Below is a small trained network, with its code and all its weights. Each question gives an input and a target symbol and asks what happens when units are switched off, that is, made to give their printed mean instead of their output.

import numpy as np


def w(rows, s, z=0):
    codes = np.array(rows[::2]) - 128.0
    scale = np.full(codes.shape[1], s)
    scale[-1] = z or s
    return codes * scale


def f(y):
    return np.maximum(y, 0)


def softmax(a):
    e = np.exp(a - a.max(-1, keepdims=True))
    return e / e.sum(-1, keepdims=True)


def log_softmax(a):
    a = a - a.max(-1, keepdims=True)
    return a - np.log(np.exp(a).sum(-1, keepdims=True))


def net(x, mask):
    ids = ['ΦΨαγζω'.index(c) for c in x.split()]
    T = len(ids)
    res = E[ids] + P[:T]
    u = 0
    for l in range(2):
        q, k, v = (res @ M[l].T for M in (Q, K, V))
        z = softmax(np.where(np.tri(T) > 0, q @ k.T / 4**0.5, -1e9)) @ v
        res = res + np.where(mask[u], z, O[l][:, -1]) @ O[l][:, :-1]
        u += 1
        y = f(res @ A[l][:, :-1].T + A[l][:, -1])
        res = res + np.where(mask[u : u + 12], y, B[l][:, -1]) @ B[l][:, :-1]
        u += 12
    return log_softmax(res[-1] @ U[:, :-1].T + U[:, -1])


Q, K, V, O, A, B = {}, {}, {}, {}, {}, {}
E = w([
[77,143,167],'Φ',
[49,146,249],'Ψ',
[177,94,127],'α',
[188,94,163],'γ',
[123,197,218],'ζ',
[194,59,165],'ω',
],0.021)
P = w([
[81,113,94],'0',
[127,201,68],'1',
[158,129,160],'2',
[133,180,104],'3',
[152,130,189],'4',
[144,141,185],'5',
[100,210,99],'6',
[127,166,165],'7',
[121,178,156],'8',
[119,184,145],'9',
[120,172,161],'10',
[173,101,244],'11',
],0.011)
Q[0] = w([
[6,147,128],'L0H0',
[150,172,165],'L0H0',
[176,152,95],'L0H0',
[36,98,163],'L0H0',
],0.013)
K[0] = w([
[1,187,150],'L0H0',
[226,214,133],'L0H0',
[111,190,18],'L0H0',
[57,56,155],'L0H0',
],0.0093)
V[0] = w([
[94,102,210],'L0H0',
[106,2,97],'L0H0',
[209,137,117],'L0H0',
[23,118,87],'L0H0',
],0.0083)
O[0] = w([
[56,129,170,255],'L0H0',
[148,101,144,57],'L0H0',
[130,254,16,111],'L0H0',
[78,9,110,63],'L0H0',
],0.0072,0.0075)
A[0] = w([
[184,173,151,68],'L0N0',
[137,55,116,39],'L0N1',
[172,121,211,191],'L0N2',
[21,167,93,151],'L0N3',
[49,151,60,88],'L0N4',
[165,160,152,149],'L0N5',
[93,71,145,181],'L0N6',
[170,220,68,106],'L0N7',
[44,172,254,162],'L0N8',
[179,130,139,184],'L0N9',
[88,225,150,63],'L0N10',
[115,70,83,254],'L0N11',
],0.0096,0.0022)
B[0] = w([
[144,96,128,159],'L0N0',
[149,92,118,129],'L0N1',
[116,134,51,185],'L0N2',
[153,134,167,155],'L0N3',
[156,38,140,129],'L0N4',
[140,147,138,155],'L0N5',
[101,85,118,156],'L0N6',
[175,71,189,156],'L0N7',
[97,141,164,252],'L0N8',
[193,102,99,147],'L0N9',
[129,111,79,171],'L0N10',
[254,96,11,129],'L0N11',
],0.009,0.026)
Q[1] = w([
[216,208,145],'L1H0',
[249,253,74],'L1H0',
[202,163,34],'L1H0',
[186,55,210],'L1H0',
],0.0077)
K[1] = w([
[132,196,164],'L1H0',
[137,189,151],'L1H0',
[144,149,150],'L1H0',
[2,107,77],'L1H0',
],0.0092)
V[1] = w([
[146,243,254],'L1H0',
[148,107,133],'L1H0',
[114,154,163],'L1H0',
[169,187,56],'L1H0',
],0.011)
O[1] = w([
[30,202,212,229],'L1H0',
[173,1,113,119],'L1H0',
[253,194,102,174],'L1H0',
[23,183,135,4],'L1H0',
],0.0089,0.024)
A[1] = w([
[178,124,122,74],'L1N0',
[181,119,82,202],'L1N1',
[133,189,116,79],'L1N2',
[98,169,125,236],'L1N3',
[98,205,71,170],'L1N4',
[116,171,184,186],'L1N5',
[184,211,75,83],'L1N6',
[167,74,142,2],'L1N7',
[74,60,167,218],'L1N8',
[120,125,254,110],'L1N9',
[124,137,197,108],'L1N10',
[173,197,123,118],'L1N11',
],0.012,0.0035)
B[1] = w([
[114,147,151,156],'L1N0',
[113,134,193,150],'L1N1',
[113,2,113,158],'L1N2',
[153,153,78,156],'L1N3',
[131,68,123,143],'L1N4',
[146,147,93,206],'L1N5',
[99,183,108,169],'L1N6',
[121,100,78,157],'L1N7',
[107,156,120,169],'L1N8',
[160,143,99,252],'L1N9',
[149,120,119,200],'L1N10',
[40,106,132,184],'L1N11',
],0.01,0.04)
U = w([
[254,129,114,7],'Φ',
[180,238,238,38],'Ψ',
[157,204,26,158],'α',
[99,136,158,122],'γ',
[114,128,196,254],'ζ',
[173,95,112,196],'ω',
],0.0066,0.003)

Each question gives the input, a string of symbols that net reads in full, and the target symbol t.
The units are the heads (4 rows each of Q, K, V and O) and the neurons (one row each of A and B). Each row of codes is followed by its name. A weight is (code - 128) times the scale printed after its matrix; where a second scale follows, it is the last column's (O, A, B and U).
mask holds one flag per unit, layer by layer, with each layer's heads first. A switched-off unit (its flag False) gives its mean, the last column of its rows in O or B, instead of its output. The means were averaged over made-up inputs and are rounded, as every weight is.
A unit's drop is (log p(t) with every unit on - log p(t) with that unit switched off) / (log p(t) with every unit on - log p(t) with every unit switched off).
The circuit of an input: a set's keep is (log p(t) with only the set's units on - log p(t) with every unit switched off) / (log p(t) with every unit on - log p(t) with every unit switched off). Starting from the 12 units with the biggest drops (on a tie, the unit counted first), units are removed one at a time, each time the one whose removal leaves the highest keep (on an exact tie, the one counted first), for as long as the keep stays at least 0.8.
circuit, biggest first: the units of the circuit, biggest drop first
unit that matters most: the unit with the biggest drop
k most important neurons: the k neurons with the biggest drops, biggest first
k most important neurons of layer l: the k neurons of layer l with the biggest drops, biggest first
drop when u is switched off: that unit's drop, to one decimal
input Φ γ Ψ Φ α Φ, target ω: circuit, biggest first : [L1H0, L0H0]
input γ Φ ω Ψ ω γ ω Ψ, target α: 2 most important neurons of layer 0 : [L0N8, L0N7]
input ζ α γ α Ψ ω Ψ Φ Φ, target Ψ: 4 most important neurons of layer 0 : [L0N2, L0N6, L0N8, L0N10]
input Ψ Ψ γ α Ψ Ψ ζ Ψ ζ ω ω γ, target α: 2 most important neurons : [L0N6, L0N2]
input Φ ζ Φ, target ω: circuit, biggest first : [L1H0, L0H0, L1N9]
input ζ Φ ζ Φ Φ α Ψ γ γ ω, target Ψ: unit that matters most : L0N10
input ζ ζ Ψ ζ Ψ Φ, target Ψ: circuit, biggest first : [L0N8, L1H0]
input ω Ψ ω ω Φ, target ζ: 2 most important neurons : [L0N8, L1N5]
input α Φ γ Ψ ζ Ψ γ Φ γ, target Ψ: 3 most important neurons : [L0N7, L0N0, L0N10]
input Φ Ψ Ψ Ψ α ζ Ψ Ψ ω, target Ψ: 2 most important neurons : [L0N10, L0N0]
input ω Φ ω γ α α Ψ Φ, target ζ: 3 most important neurons : [L0N8, L1N5, L0N7]
input ω ζ γ ω α ζ ζ ζ Φ ζ ω γ, target α: 2 most important neurons : [L1N5, L1N3]
input Φ Ψ ζ α ω γ Φ α ζ, target α: circuit, biggest first : [L1N3, L1H0, L1N5, L1N1]
input α Ψ α γ α Ψ α Ψ Ψ γ, target Ψ: unit that matters most : L0H0
input ζ ω γ Ψ ζ ζ γ Ψ ζ Φ Φ α, target α: 2 most important neurons : [L0N6, L0N8]
input Ψ Ψ Ψ Φ γ Ψ, target Φ: 2 most important neurons of layer 0 : [L0N6, L0N8]
input Ψ ω Φ α Ψ α ζ α ω γ Ψ, target Φ: 3 most important neurons : [L0N6, L1N11, L1N9]
input Ψ Ψ α ω ζ ω, target α: 2 most important neurons of layer 1 : [L1N1, L1N6]
input α ζ ζ Φ ω Ψ, target γ: 3 most important neurons : [L0N8, L0N11, L1N8]
input ω γ Ψ α, target Ψ: most important neuron of layer 1 : [L1N1]
input α Ψ γ ζ ζ Φ, target γ: 2 most important neurons of layer 1 : [L1N9, L1N5]
input α ω Ψ ω α ζ γ Φ, target γ: 3 most important neurons of layer 0 : [L0N8, L0N11, L0N7]
input ω ζ ζ ω α ζ γ ω α α Φ ζ, target α: drop when L1H0 is switched off : 0.2
input ω Ψ α γ Ψ ζ ζ ζ γ ω ω, target α: drop when L0N2 is switched off : 0.0
input α Ψ ω α Ψ, target γ: drop when L0H0 is switched off : 0.6
input γ Ψ α α Ψ, target α: drop when L1N1 is switched off : 0.3
input ζ ω Ψ ζ Ψ Ψ Ψ α, target Ψ: most important neuron : [L0N7]
